Below are the code and all the weights of a small trained network. Each question names an input and a class and asks about switching units off, where a switched-off unit gives its printed mean instead of its output.

import numpy as np


def w(rows, s, z=0):
    codes = np.array(rows[::2]) - 128.0
    scale = np.full(codes.shape[1], s)
    scale[-1] = z or s
    return codes * scale


def norm(h):
    return h / np.sqrt((h * h).mean(-1, keepdims=True) + 1e-5)


def f(y):
    return y / 2 * (1 + np.tanh(0.7978845608 * (y + 0.044715 * y**3)))


def log_softmax(a):
    a = a - a.max(-1, keepdims=True)
    return a - np.log(np.exp(a).sum(-1, keepdims=True))


def net(x, mask):
    res = np.array(x, float).reshape(1, 5) / 4 @ E
    u = 0
    for l in range(4):
        y = f(norm(res) @ A[l][:, :-1].T + A[l][:, -1])
        res = res + np.where(mask[u : u + 5], y, B[l][:, -1]) @ B[l][:, :-1]
        u += 5
    return log_softmax(norm(res)[-1] @ U[:, :-1].T + U[:, -1])


A, B = {}, {}
E = w([
[128,129,129,127],'x0',
[149,214,9,25],'x1',
[127,127,128,129],'x2',
[2,218,176,154],'x3',
[10,48,91,144],'x4',
],0.0041)
A[0] = w([
[136,78,159,176,101],'L0N0',
[33,153,82,2,182],'L0N1',
[50,31,167,158,122],'L0N2',
[29,187,129,193,153],'L0N3',
[136,145,201,72,251],'L0N4',
],0.0062,0.0028)
B[0] = w([
[113,201,148,151,153],'L0N0',
[170,105,78,111,252],'L0N1',
[161,82,87,176,223],'L0N2',
[132,153,254,72,233],'L0N3',
[206,187,228,218,201],'L0N4',
],0.0075,0.0033)
A[1] = w([
[1,90,95,18,188],'L1N0',
[28,142,68,71,184],'L1N1',
[67,9,174,135,75],'L1N2',
[149,86,122,169,30],'L1N3',
[104,149,90,114,5],'L1N4',
],0.0069,0.0022)
B[1] = w([
[110,100,255,131,252],'L1N0',
[144,70,180,60,203],'L1N1',
[129,219,52,122,228],'L1N2',
[121,69,88,170,132],'L1N3',
[74,185,204,202,84],'L1N4',
],0.0078,0.0021)
A[2] = w([
[141,195,198,82,182],'L2N0',
[40,177,190,218,3],'L2N1',
[163,163,152,171,153],'L2N2',
[101,11,121,117,133],'L2N3',
[187,1,178,223,193],'L2N4',
],0.0071,0.0021)
B[2] = w([
[53,200,126,237,222],'L2N0',
[2,196,7,122,181],'L2N1',
[7,123,234,14,173],'L2N2',
[164,67,44,149,172],'L2N3',
[67,192,252,95,253],'L2N4',
],0.0053,0.0044)
A[3] = w([
[110,235,143,179,108],'L3N0',
[12,179,41,100,28],'L3N1',
[50,156,12,54,113],'L3N2',
[1,90,176,166,253],'L3N3',
[122,84,114,241,84],'L3N4',
],0.0072,0.0026)
B[3] = w([
[101,70,2,109,203],'L3N0',
[101,55,107,94,144],'L3N1',
[63,117,182,180,144],'L3N2',
[207,94,123,142,255],'L3N3',
[186,193,33,201,135],'L3N4',
],0.009,0.0054)
U = w([
[160,94,249,80,255],'0',
[241,160,106,43,25],'1',
[81,168,179,173,197],'2',
[91,195,66,58,78],'3',
[193,85,69,220,52],'4',
[153,25,99,47,153],'5',
[38,44,97,153,66],'6',
],0.018,0.0031)

Each question gives the input, the list of numbers given to net, and the class t.
The units are the neurons (one row each of A and B). Each row of codes is followed by its name. A weight is (code - 128) times the scale printed after its matrix; where a second scale follows, it is the last column's (A, B and U).
mask holds one flag per neuron, layer by layer. A switched-off neuron (its flag False) gives its mean, the last column of its row in B, instead of its output. The means were averaged over made-up inputs and are rounded, as every weight is.
A unit's drop is (log p(t) with every unit on - log p(t) with that unit switched off) / (log p(t) with every unit on - log p(t) with every unit switched off).
The circuit of an input: a set's keep is (log p(t) with only the set's units on - log p(t) with every unit switched off) / (log p(t) with every unit on - log p(t) with every unit switched off). Starting from the 12 units with the biggest drops (on a tie, the unit counted first), units are removed one at a time, each time the one whose removal leaves the highest keep (on an exact tie, the one counted first), for as long as the keep stays at least 0.8.
circuit, biggest first: the units of the circuit, biggest drop first
unit that matters most: the unit with the biggest drop
top k neurons: the k neurons with the biggest drops, biggest first
drop of u: that unit's drop, to one decimal
input [-8,4,7,4,-8], class 3: circuit, biggest first	[L3N3; L3N0]
input [4,1,6,7,0], class 3: circuit, biggest first	[L3N0]
input [2,-1,-2,1,1], class 6: top 3 neurons	[L0N1; L1N1; L0N3]
input [7,-5,8,4,1], class 6: circuit, biggest first	[L2N1; L3N1]
input [3,-1,-6,-6,2], class 4: top 2 neurons	[L0N3; L1N0]
input [-6,-7,-5,5,3], class 6: circuit, biggest first	[L2N1; L3N1; L1N2]
input [-6,-1,8,1,-3], class 2: circuit, biggest first	[L0N4; L2N2; L2N0; L3N0]
input [-6,0,-4,-5,4], class 4: top 2 neurons	[L2N2; L3N4]
input [-6,8,-2,7,1], class 0: top 3 neurons	[L1N1; L1N0; L1N2]
input [8,0,0,-3,8], class 4: top 2 neurons	[L0N2; L3N4]
input [-5,2,5,1,-7], class 3: top 2 neurons	[L3N3; L3N0]
input [-7,-8,0,0,6], class 4: top 2 neurons	[L0N2; L3N3]
input [8,3,6,5,1], class 0: top 2 neurons	[L1N2; L0N2]
input [0,7,-1,4,-8], class 3: circuit, biggest first	[L3N3]
input [-8,-2,-1,2,-3], class 2: top 4 neurons	[L0N4; L1N2; L2N0; L2N2]
input [-6,5,3,0,8], class 5: top 2 neurons	[L0N1; L2N3]
input [-4,0,0,-4,3], class 4: top 2 neurons	[L2N2; L2N1]
input [-4,3,-4,3,1], class 0: top 4 neurons	[L0N2; L1N2; L1N0; L2N1]
input [2,6,-3,1,-7], class 3: top 2 neurons	[L3N3; L0N2]
input [1,7,6,-1,6], class 5: unit that matters most	L0N1
input [6,0,2,-4,1], class 4: top 4 neurons	[L0N4; L0N3; L1N0; L2N2]
input [5,-4,-7,2,-4], class 2: drop of L2N1	0.3
input [-4,-3,4,-6,7], class 4: drop of L3N4	0.1
input [-8,-6,6,-5,7], class 4: drop of L3N1	0.0
input [-6,-3,-8,2,-7], class 2: drop of L1N0	0.1
